Here is a tiny trained network, its code and every weight. The questions are about switching its units off for an input and a class, where a switched-off unit gives its printed mean instead of its output.

import numpy as np


def w(rows, s, z=0):
    codes = np.array(rows[::2]) - 128.0
    scale = np.full(codes.shape[1], s)
    scale[-1] = z or s
    return codes * scale


def f(y):
    return np.maximum(y, 0)


def log_softmax(a):
    a = a - a.max(-1, keepdims=True)
    return a - np.log(np.exp(a).sum(-1, keepdims=True))


def net(x, mask):
    res = np.array(x, float).reshape(1, 6) / 4 @ E
    y = f(res @ A[0][:, :-1].T + A[0][:, -1])
    res = res + np.where(mask, y, B[0][:, -1]) @ B[0][:, :-1]
    return log_softmax(res[-1] @ U[:, :-1].T + U[:, -1])


A, B = {}, {}
E = w([
[156,229,208,60,130,124,63,11,199,86,152,208],'x0',
[168,77,173,74,128,180,160,117,194,202,17,41],'x1',
[126,26,23,141,124,86,36,23,202,62,13,197],'x2',
[190,107,193,21,111,140,130,166,150,97,117,74],'x3',
[25,230,133,198,245,215,52,153,248,197,125,166],'x4',
[137,134,215,123,166,1,28,129,97,132,49,71],'x5',
],0.0048)
A[0] = w([
[153,55,103,158,71,56,145,89,68,118,85,108,124],'n0',
[15,168,102,239,224,172,103,158,163,197,118,141,147],'n1',
[165,195,199,69,126,202,210,178,127,186,193,66,129],'n2',
[93,93,53,211,50,109,250,201,6,110,225,119,165],'n3',
[91,244,165,118,160,129,58,64,168,66,223,253,174],'n4',
[191,69,189,65,101,60,146,137,109,155,47,22,129],'n5',
[153,165,218,72,145,195,170,199,150,203,150,45,156],'n6',
[100,188,206,161,202,25,30,177,55,105,152,87,182],'n7',
[111,105,105,158,155,45,62,146,99,100,111,135,194],'n8',
[67,101,120,175,196,161,95,177,180,180,77,104,254],'n9',
[158,91,76,152,48,144,239,154,41,119,202,123,186],'n10',
[17,166,106,223,220,180,97,145,173,200,125,160,148],'n11',
[156,49,71,133,112,73,47,43,188,100,30,159,125],'n12',
],0.0054,0.0035)
B[0] = w([
[192,87,158,122,100,83,161,170,62,150,79,93,201],'n0',
[26,186,58,231,226,224,200,68,186,209,138,35,232],'n1',
[160,50,192,71,186,103,84,173,90,99,29,20,221],'n2',
[192,18,79,148,41,145,217,238,19,166,127,115,255],'n3',
[130,242,189,198,54,130,114,17,141,161,212,207,236],'n4',
[207,164,213,175,79,44,184,85,39,197,102,75,212],'n5',
[120,85,199,91,228,107,64,133,125,79,23,18,220],'n6',
[54,83,202,69,255,168,12,92,223,19,48,45,211],'n7',
[121,86,183,80,198,131,62,123,148,64,53,69,192],'n8',
[56,133,88,173,230,203,101,120,180,109,113,69,219],'n9',
[143,34,89,134,102,154,162,214,71,120,106,111,234],'n10',
[29,204,91,232,219,219,160,37,192,197,162,70,232],'n11',
[186,67,240,38,178,59,50,148,109,56,30,57,233],'n12',
],0.0057,0.0078)
U = w([
[20,230,93,248,202,208,136,51,206,204,167,103,135],'0',
[84,238,64,68,116,75,134,222,249,251,170,168,9],'1',
[205,134,177,141,32,56,196,137,59,209,124,115,110],'2',
[132,86,9,191,25,189,225,203,98,173,225,202,109],'3',
[135,247,188,79,78,90,52,24,218,73,220,253,165],'4',
[22,245,28,11,136,2,173,229,245,252,191,214,2],'5',
[132,44,159,23,201,117,60,175,149,32,47,69,153],'6',
[41,241,19,12,147,3,177,211,243,246,205,202,2],'7',
],0.0063,0.0061)

Each question gives the input, the list of numbers given to net, and the class t.
The units are the neurons (one row each of A and B). Each row of codes is followed by its name. A weight is (code - 128) times the scale printed after its matrix; where a second scale follows, it is the last column's (A, B and U).
mask holds one flag per neuron, in row order. A switched-off neuron (its flag False) gives its mean, the last column of its row in B, instead of its output. The means were averaged over made-up inputs and are rounded, as every weight is.
A unit's drop is (log p(t) with every unit on - log p(t) with that unit switched off) / (log p(t) with every unit on - log p(t) with every unit switched off).
The circuit of an input: a set's keep is (log p(t) with only the set's units on - log p(t) with every unit switched off) / (log p(t) with every unit on - log p(t) with every unit switched off). Starting from the 12 units with the biggest drops (on a tie, the unit counted first), units are removed one at a time, each time the one whose removal leaves the highest keep (on an exact tie, the one counted first), for as long as the keep stays at least 0.8.
units of the circuit, in order: the units of the circuit, biggest drop first
top k neurons: the k neurons with the biggest drops, biggest first
drop of u: that unit's drop, to one decimal
input [7,4,-8,-4,-4,-8], class 6: units of the circuit, in order -> n2
input [-5,2,5,4,-5,1], class 2: units of the circuit, in order -> n5, n7
input [8,3,-5,-4,-1,3], class 4: units of the circuit, in order -> n4, n3, n1
input [5,7,-6,4,4,-7], class 6: top 2 neurons -> n2, n6
input [-1,-4,-3,4,3,-8], class 3: units of the circuit, in order -> n3, n7
input [-6,-2,-2,2,-4,4], class 2: top 4 neurons -> n5, n3, n12, n9
input [-6,0,5,6,-5,-1], class 2: units of the circuit, in order -> n5, n7
input [-6,4,2,-3,-4,5], class 2: top 2 neurons -> n5, n6
input [-5,3,2,0,1,0], class 0: units of the circuit, in order -> n2, n12
input [-4,2,-3,-4,-4,-2], class 3: units of the circuit, in order -> n12, n3
input [-4,-7,-8,0,2,-3], class 3: top 2 neurons -> n3, n12
input [-5,2,-1,-8,-6,7], class 2: top 2 neurons -> n5, n6
input [-8,8,7,-2,-5,1], class 2: top 3 neurons -> n5, n7, n6
input [7,-2,4,-7,-3,6], class 4: units of the circuit, in order -> n4
input [-4,4,-2,7,6,-2], class 0: top 2 neurons -> n12, n1
input [-6,4,-4,-4,1,-8], class 3: top 2 neurons -> n3, n10
input [7,5,1,-5,-7,-3], class 2: top 2 neurons -> n7, n6
input [-2,0,7,-8,-4,-8], class 3: top 4 neurons -> n7, n6, n3, n2
input [-4,6,7,5,-6,-5], class 2: drop of n8 -> 0.1
input [0,3,-4,4,7,2], class 0: drop of n6 -> 0.0
input [8,-1,6,2,-8,-6], class 4: drop of n6 -> 0.3
